Here is a tiny trained network, its code and every weight. The questions are about switching its units off for an input and a class, where a switched-off unit gives its printed mean instead of its output.

import numpy as np


def w(rows, s, z=0):
    codes = np.array(rows[::2]) - 128.0
    scale = np.full(codes.shape[1], s)
    scale[-1] = z or s
    return codes * scale


def norm(h):
    return h / np.sqrt((h * h).mean(-1, keepdims=True) + 1e-5)


def f(y):
    return y / 2 * (1 + np.tanh(0.7978845608 * (y + 0.044715 * y**3)))


def log_softmax(a):
    a = a - a.max(-1, keepdims=True)
    return a - np.log(np.exp(a).sum(-1, keepdims=True))


def net(x, mask):
    res = np.array(x, float).reshape(1, 2) / 4 @ E
    u = 0
    for l in range(2):
        y = f(norm(res) @ A[l][:, :-1].T + A[l][:, -1])
        res = res + np.where(mask[u : u + 3], y, B[l][:, -1]) @ B[l][:, :-1]
        u += 3
    return log_softmax(norm(res)[-1] @ U[:, :-1].T + U[:, -1])


A, B = {}, {}
E = w([
[3,53,1],'x0',
[116,32,198],'x1',
],0.0061)
A[0] = w([
[113,183,6,255],'0.n0',
[74,24,63,97],'0.n1',
[154,158,174,122],'0.n2',
],0.025,0.0011)
B[0] = w([
[80,130,5,240],'0.n0',
[76,112,240,249],'0.n1',
[140,227,134,183],'0.n2',
],0.026,0.016)
A[1] = w([
[252,106,7,2],'1.n0',
[27,132,64,74],'1.n1',
[81,40,18,56],'1.n2',
],0.03,0.0035)
B[1] = w([
[243,75,138,156],'1.n0',
[119,120,17,248],'1.n1',
[125,144,254,228],'1.n2',
],0.054,0.016)
U = w([
[195,68,175,1],'0',
[73,75,251,129],'1',
[174,238,152,179],'2',
[231,90,30,150],'3',
[29,82,63,147],'4',
],0.022,0.0079)

Each question gives the input, the list of numbers given to net, and the class t.
The units are the neurons (one row each of A and B). Each row of codes is followed by its name. A weight is (code - 128) times the scale printed after its matrix; where a second scale follows, it is the last column's (A, B and U).
mask holds one flag per neuron, layer by layer. A switched-off neuron (its flag False) gives its mean, the last column of its row in B, instead of its output. The means were averaged over made-up inputs and are rounded, as every weight is.
A unit's drop is (log p(t) with every unit on - log p(t) with that unit switched off) / (log p(t) with every unit on - log p(t) with every unit switched off).
unit that matters most: the unit with the biggest drop
top k neurons: the k neurons with the biggest drops, biggest first
top k neurons in layer l: the k neurons of layer l with the biggest drops, biggest first
drop when u is switched off: that unit's drop, to one decimal
input [2,6], class 1: unit that matters most : 0.n0
input [-5,7], class 2: top 4 neurons : (0.n0, 1.n1, 0.n1, 1.n2)
input [7,6], class 1: top 2 neurons : (0.n1, 0.n0)
input [0,-5], class 3: top 2 neurons in layer 1 : (1.n0, 1.n1)
input [2,-7], class 3: top 2 neurons in layer 0 : (0.n1, 0.n0)
input [8,4], class 1: top 3 neurons : (0.n1, 1.n1, 0.n0)
input [-4,5], class 2: top 2 neurons in layer 1 : (1.n1, 1.n2)
input [-6,-8], class 3: top 2 neurons : (0.n1, 1.n2)
input [0,-1], class 3: top 4 neurons : (0.n1, 1.n0, 1.n1, 0.n0)
input [6,3], class 1: top 2 neurons : (0.n1, 1.n1)
input [-2,0], class 2: drop when 0.n1 is switched off : 0.1
input [2,2], class 1: drop when 0.n0 is switched off : 0.1
input [5,8], class 1: drop when 0.n2 is switched off : 0.0
input [0,-2], class 3: unit that matters most : 0.n1
input [-4,0], class 2: drop when 1.n1 is switched off : 0.8
